Below are the code and all the weights of a small trained network. Each question names an input and a class and asks about switching units off, where a switched-off unit gives its printed mean instead of its output.

import numpy as np


def w(rows, s, z=0):
    codes = np.array(rows[::2]) - 128.0
    scale = np.full(codes.shape[1], s)
    scale[-1] = z or s
    return codes * scale


def f(y):
    return np.maximum(y, 0)


def log_softmax(a):
    a = a - a.max(-1, keepdims=True)
    return a - np.log(np.exp(a).sum(-1, keepdims=True))


def net(x, mask):
    res = np.array(x, float).reshape(1, 6) / 4 @ E
    y = f(res @ A[0][:, :-1].T + A[0][:, -1])
    res = res + np.where(mask, y, B[0][:, -1]) @ B[0][:, :-1]
    return log_softmax(res[-1] @ U[:, :-1].T + U[:, -1])


A, B = {}, {}
E = w([
[147,135,144,110,117,131,137,116],'x0',
[117,128,134,122,130,124,142,132],'x1',
[208,79,46,125,254,134,195,172],'x2',
[124,163,106,135,124,123,133,136],'x3',
[133,137,131,148,131,159,136,126],'x4',
[66,50,27,54,105,223,105,26],'x5',
],0.0069)
A[0] = w([
[197,94,28,74,252,127,165,104,39],'N0',
[29,152,204,103,69,142,63,120,85],'N1',
[68,100,19,75,71,240,67,18,92],'N2',
[11,88,46,55,145,220,62,39,19],'N3',
[197,203,68,182,93,91,159,44,2],'N4',
[55,114,163,122,14,150,76,49,174],'N5',
[15,183,157,144,66,95,58,66,50],'N6',
[30,161,156,138,13,131,54,72,55],'N7',
],0.0047,0.0035)
B[0] = w([
[190,65,77,132,108,212,198,212,190],'N0',
[185,88,116,143,90,203,187,168,195],'N1',
[88,171,198,178,157,58,2,51,254],'N2',
[118,131,193,204,223,29,81,75,226],'N3',
[53,192,53,70,64,35,44,65,128],'N4',
[162,79,102,75,126,180,176,206,237],'N5',
[175,107,65,158,66,173,199,167,193],'N6',
[187,42,103,160,89,188,189,177,209],'N7',
],0.0069,0.0061)
U = w([
[159,52,64,109,119,238,208,157,8],'0',
[79,134,165,73,149,145,104,150,253],'1',
[99,176,255,236,188,26,38,128,35],'2',
],0.0061,0.0044)

Each question gives the input, the list of numbers given to net, and the class t.
The units are the neurons (one row each of A and B). Each row of codes is followed by its name. A weight is (code - 128) times the scale printed after its matrix; where a second scale follows, it is the last column's (A, B and U).
mask holds one flag per neuron, in row order. A switched-off neuron (its flag False) gives its mean, the last column of its row in B, instead of its output. The means were averaged over made-up inputs and are rounded, as every weight is.
A unit's drop is (log p(t) with every unit on - log p(t) with that unit switched off) / (log p(t) with every unit on - log p(t) with every unit switched off).
The circuit of an input: a set's keep is (log p(t) with only the set's units on - log p(t) with every unit switched off) / (log p(t) with every unit on - log p(t) with every unit switched off). Starting from all 8 units, units are removed one at a time, each time the one whose removal leaves the highest keep (on an exact tie, the one counted first), for as long as the keep stays at least 0.8.
units of the circuit, in order: the units of the circuit, biggest drop first
unit that matters most: the unit with the biggest drop
top k neurons: the k neurons with the biggest drops, biggest first
drop of u: that unit's drop, to one decimal
input [0,4,-4,-8,4,-2], class 0: unit that matters most => N2
input [-3,-4,6,-5,-2,7], class 2: units of the circuit, in order => N2, N3
input [1,4,-7,0,6,5], class 0: top 3 neurons => N7, N5, N6
input [3,4,-4,-4,0,-2], class 0: units of the circuit, in order => N2, N3
input [6,-7,5,-7,1,5], class 1: units of the circuit, in order => N2, N7
input [-7,-6,-7,7,2,4], class 0: top 4 neurons => N7, N5, N6, N1
input [1,8,-4,5,4,0], class 0: top 2 neurons => N2, N3
input [-4,1,-6,-4,8,7], class 2: top 3 neurons => N2, N3, N0
input [-4,-3,-2,-6,-7,7], class 2: drop of N3 => 0.4
input [4,6,0,6,0,5], class 2: drop of N3 => 0.2
input [-5,7,6,-5,-8,8], class 2: drop of N2 => 0.4
input [-2,-3,-6,-3,3,8], class 2: drop of N6 => -0.1
